In the rows, zero is written as 128.
Each row of numbers belongs to one of the elements below and depends on some of the facts about them. Some rows are named. Which element is each other row?

Some rows with their names:
sizik: [110 162 135  98 117 141 127 112 108  62 119 137 141 158 160 118 129 117
 128  99 103 134  82 101 144 113 151 102 152 152 128 141 104 134 137 121
 110 130 104 104 144]
pifun: [154 124 126 130 138 121 127 129 144 176 126 142 123 113 106 153 121 129
 131 130 143 115 132 132 125 118 106 141 109 109 127 109 134 120 122 141
 146 128 112 124 128]
bripum: [146 109 121 137 130 117 135 131 155 158 112 130 131 123  99 144 117 125
 131 127 151 134 143 148 127 121 111 139 116 104 125 119 140 108 123 141
 149 132 122 122 116]
samun: [154 122 130 120 138 117 134 131 147 180 135 144 125 116 107 153 116 134
 133 130 138 118 132 133 135 119 108 134 106 113 129 105 135 123 124 145
 143 131 113 121 128]
zopil: [117 112 125 132 132 107 122 119 135  88 154 126  89 111 149 132 123 128
 138 100  93 150 113  89  82 139 182  79 141 168 131 107 148 138 147 149
 116 125 127 125 116]
stoskanem: [111 197 135 144 122 155  63 120 109 105 165 146 186 137 145 112 145 121
  85 152 202 140  85 167 169 130 107 109 169  98 167   8 145 124 128 131
  99 107 107  58 179]
ripil: [131  93 136  97 158 159 166  90 139  94 137  97 103 134 126 128 119 150
 135 127 119  88 129 112 125 121 170 163 129 145 110 129 131 156 142 114
 155 100 164 140 113]
drimu: [156 120 128 129 138 124 141 127 146 164 124 144 125 116 109 159 117 131
 134 132 152 121 134 135 129 117 104 137 108 105 127 108 146 109 120 153
 147 128 119 114 120]
plateti: [ 92 165 133 118  97 122  86 168 101 102 177 125 154 116 166  73 149 124
 121 156 166 123 122 169 152 164 121 106 148 132 140  64 137 112 143 118
  89 106 139 123 140]
ruvom: [141 102 119 141 126 117 133 139 163 151  98 127 133 115 102 151 115 123
 133 125 150 138 151 154 121 118 117 142 122 110 125 131 147 102 128 141
 150 132 115 121 121]
dadrin: [149 125 142 125 133 106 114 146 132 177 142 147 130 107 116 131 122 124
 133 127 118 119 134 135 136 141 103 115 110 115 122 137 126 125 118 140
 146 141 121 138 128]
kuvem: [134 118 132 139 127 119 109 143 127 168 114 152 132  92 127 144 121 104
 130 133 139 127 141 141 122 135 107 140 119 121 121 154 131 125 116 143
 152 132 118 123 124]
zutrol: [163 121 131 115 140 120 148 128 156 169 130 136 129 130  93 157 114 149
 135 128 141 117 139 131 132 114 108 130 102  99 134  89 144 110 127 148
 144 130 114 123 120]
stezak: [142 123 129 129 132 112 108 137 121 197 134 160 129  96 127 134 131 125
 140 133 126 117 131 123 136 140 106 140 108 111 131 144 118 142 116 135
 151 137 123 134 137]
stesa: [103 134 126 115 138 157 139 103 115  85 141 100 111 147 146 112 142 130
 115 136 111 110 117 107 113 128 164 145 140 158 126 112 117 160 141 102
 107  99 150 134 129]
tovi: [151 122 134 128 123 107 125 158 146 156 122 133 127 112 110 143 114 125
 131 123 134 123 140 139 120 130 111 122 117 123 118 129 138 108 124 136
 142 133 113 145 128]
brivoplas: [110 144 118  95 128 147 126  99 134  59 104 130 141 166 150 121 130 119
 141  92 121 145  76 106 147 113 156 132 159 130 133 121 108 132 147 117
 135 124  98  85 123]
deru: [145 102 116 139 125 110 123 152 155 153 114 133 126 113 103 155 120 119
 127 136 151 138 134 126 117 131 109 143 114 116 113 116 121 101 125 117
 156 120 107 143 113]

There are 3 kinds of fact about the elements: skaskas, klukal, fleduskem.
bagrak | klukal gretrim
befe | klukal stegren,zadrukli
bigro | fleduskem grumista,stesa,stuflera,delo
biruplu | skaskas gostus | fleduskem ruvom,stuli,zadrukli
bisemes | skaskas bigro | klukal tegriga
bitos | skaskas sivok
brastun | skaskas gutun | klukal brotul,tritul | fleduskem zadrukli,pladral,nesidro,gutun
bredos | skaskas brotul | klukal saruk
bresti | skaskas brudo
bripum | skaskas bigro
brivoplas | skaskas brudo | klukal zadrukli
broklor | skaskas peklu
broklun | skaskas plokal | klukal zudrok,stoskanem
brotul | klukal zadrukli
brudrom | skaskas fuskan
brugotrel | skaskas skidrudun | klukal skobuk,zadrukli,sizik
buskezun | skaskas befe | klukal kitri
dadrin | skaskas gostus | fleduskem vogrimik,brotul,peklu
delo | skaskas skidrudun
deru | skaskas brudo
domen | skaskas fogron
dosiplir | skaskas gutun
drevuklak | skaskas mune | klukal trebok,zadrukli
drimar | skaskas gostus | klukal gostus | fleduskem fuskan,delo
drimek | skaskas fuskan
drimu | skaskas sivok
drotek | skaskas skidrudun | klukal zoklevo,zadrukli | fleduskem peve
druvem | skaskas fogron
dustulos | skaskas bigro | klukal brotul,zadrukli
faba | skaskas klizave
fefinil | klukal bisemes,zadrukli | fleduskem fogron
fikis | skaskas gutun | klukal gutun | fleduskem golu,ripil,zadrukli,bripum
flebras | skaskas stesa | fleduskem skasto
fluram | skaskas befe | klukal kledrel,zadrukli
fogik | skaskas fuskan | klukal leklus,sizik,zunan
fogron | klukal fluram,zadrukli
fuskan | klukal zadrukli
fuskin | skaskas skidrudun | klukal satradu,zadrukli | fleduskem ruvom,temaplin,sivok
gedis | skaskas navuk | klukal brotul
giliru | skaskas fuskan | klukal stegren,kledrel
gizum | skaskas peklu
golu | skaskas gostus | klukal stegren
gostus | klukal zoklevo,tegriga | fleduskem leklus,fuskan,muze,deru,plopem,bredos,delo
gretrim | skaskas sivok | klukal netan
griflem | skaskas gutun | fleduskem tritul,brudrom,brivoplas
grifles | skaskas skidrudun | klukal trebok | fleduskem drimu,gedis
griplur | skaskas skidrudun | fleduskem faba,pladral,fogron
grumista | skaskas gutun
gubo | skaskas stesa
kabrik | skaskas brotul | klukal zadrukli
kaskograr | skaskas brotul | klukal grumista,brivoplas | fleduskem skasto,nesidro,mutri
kedaflom | skaskas navuk | klukal fuskan | fleduskem gubo
kitri | skaskas fefinil
klabur | skaskas ruklum
kledrel | skaskas bagrak | klukal tegriga | fleduskem fluram,stoskanem,stuflera
klibral | skaskas ruklum | klukal fuskan | fleduskem zadrukli
klimolir | skaskas plokal | klukal brastun
klodram | skaskas sivok | klukal fuskan | fleduskem ruvom,bagrak,plopem,brivoplas
kuvem | skaskas trebok | fleduskem navuk,nustin
leklus | skaskas fefinil
ligre | skaskas brudo | fleduskem zomem,druvem,zunan,kitri,brudrom
lilurar | skaskas skidrudun
maflol | skaskas sivok | fleduskem zutrol,tegriga,brudo
magres | skaskas gutun | klukal stoskanem,gostus,ligre | fleduskem fogik,nustin
monom | skaskas fefinil | klukal zoklevo,fuskan
mubroplo | skaskas bagrak | fleduskem sivok
mune | fleduskem leklus,domen
muplar | skaskas brotul | klukal stesa,druvem | fleduskem stubil,trebok,bresti,bripum
mutri | skaskas fogron
mutril | skaskas navuk | fleduskem stuli,monom,broklun,nustin,gedis
muze | skaskas ruklum
nesidro | skaskas sivok
netan | skaskas plokal | fleduskem golu,gretrim,drimu,brugotrel,gutun
nifo | skaskas brudo | klukal brugotrel
nimir | skaskas fefinil | klukal rukli | fleduskem pleli,studas,bredos
nupokli | skaskas brotul
nustin | skaskas sizik
peve | skaskas sizik
pezer | skaskas navuk | fleduskem zutrol,nupokli,bitos
pifun | skaskas brudo
pladral | skaskas stesa | klukal zoklevo,zadrukli
plateti | skaskas fogron | klukal stoskanem | fleduskem plokal
pleli | skaskas navuk | klukal maflol,brivoplas
plopem | skaskas fefinil | klukal brotul,fikis
plotun | skaskas gostus
plumol | skaskas sivok | klukal nifo,kledrel | fleduskem tritul,bitos
pubrur | skaskas brotul | fleduskem zutrol,mutri
ragrem | skaskas peklu | klukal fogron
rigrin | skaskas brudo | klukal stubil,klizave,plateti
ripil | skaskas navuk | klukal faba,brotul
rukli | skaskas bigro
ruklum | klukal zadrukli
ruvom | skaskas peklu
samun | skaskas sizik
saruk | skaskas bagrak | klukal gostus
satradu | skaskas bagrak | klukal pladral | fleduskem zutrol,gretrim,tritul
sizik | klukal zadrukli
skasto | skaskas bagrak
skidrudun | fleduskem studas,zadrukli,nustin
skisabus | skaskas gostus | klukal muplar,giliru,fogron,vudo | fleduskem golu,stoskanem,dustulos,broklun
skobuk | skaskas mune | fleduskem stubil,bagrak,zomem,sivok,zunan,gubo
skobus | skaskas brotul | klukal stoskanem,druvem | fleduskem brivoplas,delo
stegan | skaskas brotul | klukal bisemes,treplis | fleduskem drimek,zopil
stegren | skaskas klizave | klukal brotul,tegriga,gostus | fleduskem gubo
stesa | klukal brotul,zadrukli,gostus
stezak | skaskas skidrudun | fleduskem grumista,nupokli,stoskanem,ripil,drimu,tegriga,pifun
stoskanem | skaskas gutun
stubil | skaskas befe | klukal befe,gostus,brastun,saruk
studas | skaskas brotul
stuflera | skaskas gutun
stuli | skaskas fogron | klukal zoklevo
tegriga | skaskas fuskan | klukal zadrukli
temaplin | skaskas bagrak
temir | skaskas stesa | fleduskem leklus,zoklevo,tritul,bresti,giliru,saruk
teplimur | skaskas brotul
toplor | skaskas fuskan | klukal golu | fleduskem brudo,pladral
tovi | skaskas brotul
trebok | klukal stoskanem,zadrukli
treplis | skaskas bagrak
tritul | skaskas sizik
trozal | skaskas klizave | fleduskem gretrim
trukor | skaskas befe | fleduskem bagrak,plotun
trunom | skaskas gutun | fleduskem plopem
tuskis | skaskas mune | fleduskem ripil,kitri,broklor,delo
vavukam | skaskas skidrudun | klukal gostus | fleduskem gretrim,monom
voflim | skaskas gostus | fleduskem plokal
vogrimik | skaskas ruklum
vudo | skaskas gutun | klukal monom | fleduskem zutrol,dustulos,peklu
zadrukli | skaskas gutun
zekloro | skaskas fuskan | fleduskem zunan,navuk,stuflera,peve
zoklevo | skaskas skidrudun | klukal tegriga
zomem | skaskas bagrak
zopil | skaskas fefinil | klukal fuskan
zudrok | skaskas sivok | klukal tegriga,zunan | fleduskem zutrol,stoskanem,samun
zunan | skaskas skidrudun | klukal bisemes,zoklevo
zutrol | skaskas fogron

Name these rows:
No name comes twice in this set of rows, the named rows included.
[ 97  97 105 155 128 114 100 111 119 114 142 138  93 102 152 108 145 116
 155 104  88 164 117  93  83 165 182 107 146 151 149 146 129 161 141 135
 123 143 140 121 112] : klodram
[ 95 170 110 122 118 146 145 110 117 111  97  95 126 183 143 120 150 113
  92 130  96 139 124 132 119 102 129 133 134 156 144 139 127 135 125 118
  53 134 117 109 131] : zunan
[136 127 129 131 127 108  97 149 133 184 116 140 128  92 127 130 125 106
 131 125 124 127 136 147 124 136 107 148 119 121 127 152 124 142 115 137
 148 135 109 132 132] : zekloro
[ 89 127 122 138 120 130 101 124 107 114 162 118 133 122 155  67 151 127
 137 140 133 131 128 149 135 167 147 124 145 131 138 119 133 146 142 116
 120 122 165 131 118] : muplar
[ 96 140 114  85 104 142 181 110 104  83 113 120  99 150 170 121 147 120
 143 133 106 121 126 110 118 117 134 141 111 166 112 160 126 118 144 124
  75 119 141 115  85] : fogik
[102 129 115 146 120 149 162  98 102 102 122 116 108 147 150 131 146 124
 112 147 113 137 137 122  97 122 141 120 122 157 130 142 143 131 122 125
  62 128 155 121 111] : stuli
[131 162 133  94 129 132 110 111 115 121 131 165 154 137 142 122 127 128
 157  99 124 119  80 100 169 118 131 124 137 112 136 139  96 142 135 132
 147 139 100  92 155] : maflol
[155 107 162 144 168 159 120  95 144 103 139  91 151 155  97 129 103 148
  96 125 138 113 114 138 147 118 143 134 153 109 121 114 140 142 122 104
 181 116 150 142 140] : tritul
[150 113 133 137 131 117 127 134 132 172 133 149 133 106 120 138 122 128
 139 131 139 127 134 140 135 132 102 128 112 105 128 137 134 115 118 142
 150 139 124 127 117] : trozal
[145 119 118 135 130 116 119 144 154 167 111 134 126 117 103 150 120 120
 129 127 140 124 131 135 124 121 109 146 117 115 128 111 132 119 123 133
 150 123 104 130 131] : broklor

The same elements again, as new rows of numbers:
Known rows:
tovi: [175 154 139 121 148 144  98 145 141 123 109 134 124  69 147  95 135 113
 148 146 116 167 122 100 116  83  95  79]
trozal: [174 149 136 123 159 178 100 142 122 144 101 138 111 103 161 127 140 112
 127 149 113 182 124 138  92 116 173 115]
trukor: [174 150 135 129 142 159 100 140 128 133 106 132 112  73 141 147 137 115
 124 150 112 165 111  99  93  97 100 107]
grumista: [203 152 138 153 148 144  93 143 165 163 118 134 106  68 150  97 134 117
 129 134 113 164 179 101 148 103 109  71]
kaskograr: [176 154 140 143 146 144 141 144 197 169  98 130 104  74 139 183 139 150
 128 131 111 165 150  97 124  95 125  77]
sivok: [174 155 139 134 146 148 103 148 134 117 116 134 110  73 142 119 138 112
 129 151 116 167 110 100 107  94  93  81]
fogron: [249 190 146 149 143 144  99 140 128 120  98 148 120  70 140 107 143 148
 138 156 108 170 120  96 103 123 106  73]
nustin: [179 169 141 108 150 184 100 155 128 139 102 149 120  68 171  98 140 114
 138 140 128 166 115 101 114  88  95  74]
deru: [176 158 143 123 147 147  98 139 134 119 108 132 128  70 143  97 135 109
 144 145 116 167 118  98 121  76  97  76]
kledrel: [208 156 159 143 150 145  96 139 124 165 110 139 116  97 139  91 158 196
 127 195 114 167 136  96  90 139  93  87]
zutrol: [172 155 138 125 174 140 117 139 146 121 108 132 120  66 142 103 137 112
 209 153 115 176 158  95 101  85  89  79]
stegan: [173 153 162 106 145 142 115 144 135 120  99 134 111  86 125 117 172 149
 120 186 129 164 139 102  91  81 112  99]
bisemes: [191 154 167 102 144 145  94 166 126 120 119 132 108  71 128  88 146 127
 123 194 118 164 168  98 106  95 106  76]
nupokli: [175 154 137 121 148 146 100 141 136 123 110 135 126  72 148  95 135 110
 159 145 118 170 127  97 114  82  93  76]
bripum: [175 156 139 117 145 147 102 146 133 123 107 132 132  67 145 104 134 114
 149 143 115 168 116  97 116  79  94  80]
pleli: [192 183 137 157 145 141 118 143 200 137  99 136 110  67 135 137 137 118
 122 132 118 164 168 104 142  83 117  70]
klabur: [174 156 140 122 150 146 100 142 134 116 106 134 124  67 142  95 138 109
 146 147 118 166 120 104 115  83  95  79]
dadrin: [171 152 142 121 151 160 105 141 127 146 101 133 114  84 148 132 142 113
 149 148 115 165 107 100  91  89  93 104]

Which element is each row?
No name comes twice in this set of rows, the named rows included.
[171 150 164 101 167 144 100 138 129 146  99 138 110  82 122 121 166 204
 129 204 119 167 162  93  89  98  97  75] : zudrok
[172 159 144 130 153 169 100 161 124 122 100 148 129  75 163  99 136 107
 141 155 113 187 139 127  97 102 155  96] : gretrim
[170 154 145 141 157 144 101 139 125 139 102 135 108 109 127 125 145 157
 127 150 110 180 179 101  94 125 177  99] : satradu
[174 162 144 127 149 149 124 143 145 118  99 138 128  69 147 108 138 109
 139 143 123 167 117 103 111  80  96  79] : buskezun
[174 152 139 119 148 171 133 143 138 148  98 136 112  86 143 143 138 115
 127 143 121 164 107 102  93  77 100  99] : nimir
[172 152 140 139 161 145 102 136 124 129  99 135 117  82 128 102 157 215
 180 145 109 180 110  96  90 118  93  89] : vudo
[246 154 140 109 139 146  90 201 120 161 164 137 109  96 161  93 133 171
 179 147 102 161 143  90 125 155 129  73] : zadrukli

The same elements again, as new rows of numbers:
Some elements and their rows:
dustulos: [123 131 121 138 108 136 118 100 140  92 140 101 128 122 215 102 158 101
 149 130 112 107 104 142 158 136 120 182 127 115]
stesa: [122 131 121 135 110 139 117 101 165  95 111 104 127 131 197 105 154 100
 141 138 113 108  94 137 171 136 113 155 121 113]
klodram: [144 143 138 120 175 142 118 102 107  88 186 103 138 141 151 133 123 100
 141 118 129 108 107 127  97 134 119 103 103 113]
toplor: [121 136 126 121 150 166 117 104 115 103 141 106 145 136 158 127 141 102
 141 118 113 107  97 127 107 134 121 109 107 113]
drimar: [125 141 121 121 107 172 122 104 154 120 107 157 130 182 149 152 146 102
 142 126 112 106  95 125 134 138 109 106 106 119]
fikis: [137 146 120 126 135 143 118 101 116  87 146 107 160 153 166 137 137 104
 140 119 111 108  95 129 132 134 139 110 110 114]
rigrin: [123 132 122 119 135 141 139  99 126  87 113 100 134 139 159 109 164  98
 140 120 113 105  95 156 112 135 116 117 106 115]
drevuklak: [122 132 119 119 104 163 116  98 129  94 120 102 126 126 159 105 164 100
 160 124 131 109 101 168 138 135 108 166 109 115]
brivoplas: [123 133 119 127 106 170 117  94 120 105 123 102 128 123 150 104 164  98
 169 123 134 110 114 167 130 136 109 182 113 115]
pladral: [124 131 120 119 106 142 116 102 135  87 119 105 125 136 175 111 130  98
 179 129 167 109 110 132 153 136 111 120 147 114]
pubrur: [123 144 121 126 146 137 114  99 112  91 112 125 129 125 153 135 139 137
 140 118 113 121 121 130 145 132 109 104 102 120]
mutril: [122 156 120 133 140 142 118 114 109  86 117 134 125 140 151 109 129 115
 139 123 113 111 116 122 151 134 111 108 102 115]
deru: [122 147 119 124 116 136 129 109 109  86 107 110 139 131 149 105 152 104
 140 119 112 121 117 151 123 134 108 107 101 114]
zadrukli: [120 131 120 137 109 187 115 102 110  87 129 104 133 134 150 104 131 120
 168 120 139 112 124 166 170 136 110 125 103 115]
tritul: [123 146 121 139 120 136 125  98 110  87 110 125 156 124 148 107 151 101
 141 120 113 126 122 155 126 133 113 111 101 115]
mubroplo: [122 145 120 139 137 143 116 113 109  89 113 107 143 130 149 118 134 103
 140 121 114 118 122 122 152 134 108 105 103 120]
stuflera: [122 152 119 120 120 135 128 106 108  87 108 112 125 134 153 103 154 109
 140 119 111 115 118 141 127 133 109 110 103 115]
maflol: [124 143 120 125 147 138 115 102 113  89 115 125 130 127 151 134 141 135
 140 118 111 121 120 129 146 133 110 105 102 120]

Which element is each row?
No name comes twice in this set of rows, the named rows included.
[126 131 119 152 109 138 118 103 137  95 146 102 127 125 222 105 156  98
 160 135 112 108 109 146 174 136 119 204 132 115] : brotul
[131 133 121 119 249 143 118 175 138 118 107 101 126 156 181 142 175  98
 159 132 113 107  96 191 202 173 135 105 102 116] : plateti
[125 132 122 122 104 156 116 102 112  89 182 107 129 124 149 105 129  98
 175 119 148 108 118 124  93 136 109 173 108 115] : fuskan
[122 132 120 118 171 136 130 137 127  83 109 102 125 147 157 113 183 122
 142 120 119 120  96 202 168 139 109 108 103 126] : stoskanem
[125 140 134 121 152 137 156 101 108  87 186 101 132 133 150 105 125  99
 142 118 124 107 100 124  99 133 115 110 105 114] : zopil
[127 134 119 120 135 162 115 116 156  90 110 104 128 134 160 104 189  99
 169 129 154 108  95 221 177 136 117 160 106 113] : trebok
[124 131 120 131 112 191 150 103 155  94 107 174 131 154 149 137 126 101
 141 141 111 107  95 123 143 137 139 106 105 118] : vavukam
[121 141 122 143 135 147 116 119 109  93 107 102 139 128 152 113 134 101
 141 123 114 120 125 123 156 135 109 106 105 127] : skobuk
[124 130 126 120 106 197 175 104 181  97 109 154 129 168 148 116 144 100
 141 132 112 111  96 130 134 143 109 104 106 121] : saruk

